Here is a tiny trained network, its code and every weight. The questions are about switching its units off for an input and a class, where a switched-off unit gives its printed mean instead of its output.

import numpy as np


def w(rows, s, z=0):
    codes = np.array(rows[::2]) - 128.0
    scale = np.full(codes.shape[1], s)
    scale[-1] = z or s
    return codes * scale


def f(y):
    return np.maximum(y, 0)


def log_softmax(a):
    a = a - a.max(-1, keepdims=True)
    return a - np.log(np.exp(a).sum(-1, keepdims=True))


def net(x, mask):
    res = np.array(x, float).reshape(1, 5) / 4 @ E
    y = f(res @ A[0][:, :-1].T + A[0][:, -1])
    res = res + np.where(mask, y, B[0][:, -1]) @ B[0][:, :-1]
    return log_softmax(res[-1] @ U[:, :-1].T + U[:, -1])


A, B = {}, {}
E = w([
[94,154,102,8,86,11,233],'x0',
[164,139,158,86,194,82,135],'x1',
[124,60,251,72,134,132,91],'x2',
[97,175,117,158,29,178,144],'x3',
[255,197,136,27,55,173,153],'x4',
],0.0059)
A[0] = w([
[170,211,75,87,122,131,185,241],'neuron 1',
[194,109,154,129,202,146,100,226],'neuron 2',
[80,164,2,147,107,87,118,202],'neuron 3',
[169,111,179,134,143,112,84,138],'neuron 4',
[144,193,113,123,153,76,140,159],'neuron 5',
[150,172,104,92,112,90,181,186],'neuron 6',
[88,50,87,220,177,141,165,253],'neuron 7',
[113,90,184,120,117,169,71,180],'neuron 8',
[108,79,217,94,184,47,138,188],'neuron 9',
],0.0091,0.0026)
B[0] = w([
[209,112,64,68,41,56,105,255],'neuron 1',
[76,176,184,54,142,111,33,223],'neuron 2',
[125,212,109,42,163,187,1,240],'neuron 3',
[37,174,203,115,198,123,99,188],'neuron 4',
[207,184,54,117,113,80,142,184],'neuron 5',
[175,117,73,104,76,83,119,223],'neuron 6',
[83,222,163,102,123,145,69,249],'neuron 7',
[101,158,122,189,143,184,159,213],'neuron 8',
[58,98,164,210,112,4,168,235],'neuron 9',
],0.008,0.0067)
U = w([
[11,53,194,167,177,21,200,26],'0',
[113,116,162,195,164,231,154,57],'1',
[51,215,167,66,199,136,40,249],'2',
[253,124,32,59,73,74,151,128],'3',
[216,77,143,71,148,94,88,66],'4',
],0.0063,0.0019)

Each question gives the input, the list of numbers given to net, and the class t.
The units are the neurons (one row each of A and B). Each row of codes is followed by its name. A weight is (code - 128) times the scale printed after its matrix; where a second scale follows, it is the last column's (A, B and U).
mask holds one flag per neuron, in row order. A switched-off neuron (its flag False) gives its mean, the last column of its row in B, instead of its output. The means were averaged over made-up inputs and are rounded, as every weight is.
A unit's drop is (log p(t) with every unit on - log p(t) with that unit switched off) / (log p(t) with every unit on - log p(t) with every unit switched off).
The circuit of an input: a set's keep is (log p(t) with only the set's units on - log p(t) with every unit switched off) / (log p(t) with every unit on - log p(t) with every unit switched off). Starting from all 9 units, units are removed one at a time, each time the one whose removal leaves the highest keep (on an exact tie, the one counted first), for as long as the keep stays at least 0.8.
units of the circuit, in order: the units of the circuit, biggest drop first
top k neurons: the k neurons with the biggest drops, biggest first
drop when u is switched off: that unit's drop, to one decimal
input [3,5,0,-8,-7], class 0: units of the circuit, in order : (neuron 9)
input [-3,-5,8,2,5], class 1: units of the circuit, in order : (neuron 3; neuron 8; neuron 1)
input [-7,1,3,5,2], class 1: units of the circuit, in order : (neuron 3; neuron 8)
input [-2,-2,4,-6,-1], class 0: units of the circuit, in order : (neuron 3; neuron 9)
input [0,5,0,-8,2], class 0: top 3 neurons : (neuron 9; neuron 3; neuron 7)
input [1,7,6,4,-2], class 0: units of the circuit, in order : (neuron 9; neuron 3)
input [2,8,1,-3,4], class 3: top 3 neurons : (neuron 1; neuron 5; neuron 6)
input [7,7,6,2,-5], class 0: drop when neuron 9 is switched off : 0.1
input [-5,-4,2,2,2], class 1: drop when neuron 3 is switched off : 0.4
input [0,0,7,3,-8], class 0: drop when neuron 3 is switched off : 0.3
